Here is a tiny trained network, its code and every weight. The questions are about switching its units off for an input and a class, where a switched-off unit gives its printed mean instead of its output.

import numpy as np


def w(rows, s, z=0):
    codes = np.array(rows[::2]) - 128.0
    scale = np.full(codes.shape[1], s)
    scale[-1] = z or s
    return codes * scale


def f(y):
    return y / 2 * (1 + np.tanh(0.7978845608 * (y + 0.044715 * y**3)))


def log_softmax(a):
    a = a - a.max(-1, keepdims=True)
    return a - np.log(np.exp(a).sum(-1, keepdims=True))


def net(x, mask):
    res = np.array(x, float).reshape(1, 3) / 4 @ E
    y = f(res @ A[0][:, :-1].T + A[0][:, -1])
    res = res + np.where(mask, y, B[0][:, -1]) @ B[0][:, :-1]
    return log_softmax(res[-1] @ U[:, :-1].T + U[:, -1])


A, B = {}, {}
E = w([
[125,5,151,120,78],'x0',
[141,111,54,193,146],'x1',
[44,106,156,176,133],'x2',
],0.016)
A[0] = w([
[147,239,142,38,122,165],'n0',
[180,196,154,120,139,144],'n1',
[122,144,159,63,130,214],'n2',
[117,165,152,51,191,114],'n3',
[131,105,140,61,86,181],'n4',
[54,159,51,205,249,205],'n5',
[6,86,212,145,111,159],'n6',
[68,118,145,104,110,76],'n7',
[71,145,110,128,87,94],'n8',
[114,197,149,74,118,116],'n9',
[43,157,82,97,137,117],'n10',
[71,104,134,134,133,127],'n11',
[100,116,183,149,135,126],'n12',
[154,49,80,119,74,162],'n13',
[114,185,133,172,186,166],'n14',
[80,152,171,96,135,254],'n15',
[89,122,90,87,131,59],'n16',
[109,104,46,156,177,164],'n17',
],0.014,0.0079)
B[0] = w([
[171,138,133,167,220,227],'n0',
[202,128,121,174,166,186],'n1',
[92,87,135,130,217,181],'n2',
[163,97,204,193,170,174],'n3',
[121,86,110,61,199,176],'n4',
[192,183,53,245,27,250],'n5',
[11,117,240,111,30,222],'n6',
[57,141,128,144,120,148],'n7',
[90,141,112,161,106,138],'n8',
[126,132,165,194,177,177],'n9',
[119,123,116,184,120,155],'n10',
[123,132,183,125,61,160],'n11',
[62,164,147,116,90,156],'n12',
[203,82,99,32,98,199],'n13',
[211,144,142,202,140,195],'n14',
[53,129,173,170,196,188],'n15',
[116,150,158,135,126,121],'n16',
[255,188,50,172,38,191],'n17',
],0.0099,0.021)
U = w([
[9,95,216,92,159,86],'0',
[172,55,66,60,162,254],'1',
[143,163,30,204,100,104],'2',
[125,82,132,124,41,77],'3',
[21,129,183,190,100,51],'4',
[126,140,158,207,243,161],'5',
],0.012,0.0035)

Each question gives the input, the list of numbers given to net, and the class t.
The units are the neurons (one row each of A and B). Each row of codes is followed by its name. A weight is (code - 128) times the scale printed after its matrix; where a second scale follows, it is the last column's (A, B and U).
mask holds one flag per neuron, in row order. A switched-off neuron (its flag False) gives its mean, the last column of its row in B, instead of its output. The means were averaged over made-up inputs and are rounded, as every weight is.
A unit's drop is (log p(t) with every unit on - log p(t) with that unit switched off) / (log p(t) with every unit on - log p(t) with every unit switched off).
The circuit of an input: a set's keep is (log p(t) with only the set's units on - log p(t) with every unit switched off) / (log p(t) with every unit on - log p(t) with every unit switched off). Starting from the 12 units with the biggest drops (on a tie, the unit counted first), units are removed one at a time, each time the one whose removal leaves the highest keep (on an exact tie, the one counted first), for as long as the keep stays at least 0.8.
units of the circuit, in order: the units of the circuit, biggest drop first
unit that matters most: the unit with the biggest drop
top k neurons: the k neurons with the biggest drops, biggest first
drop of u: that unit's drop, to one decimal
input [-7,2,-7], class 5: unit that matters most => n0
input [3,1,1], class 3: top 2 neurons => n15, n2
input [-2,-6,6], class 0: units of the circuit, in order => n5, n17
input [5,-8,-8], class 1: top 2 neurons => n4, n13
input [-7,-1,5], class 2: top 3 neurons => n5, n4, n2
input [1,0,0], class 0: top 2 neurons => n5, n17
input [0,2,5], class 4: top 2 neurons => n6, n13
input [-2,4,8], class 2: drop of n5 => 2.7
input [4,-1,-1], class 1: drop of n5 => 0.1
input [2,3,7], class 4: drop of n6 => 1.6
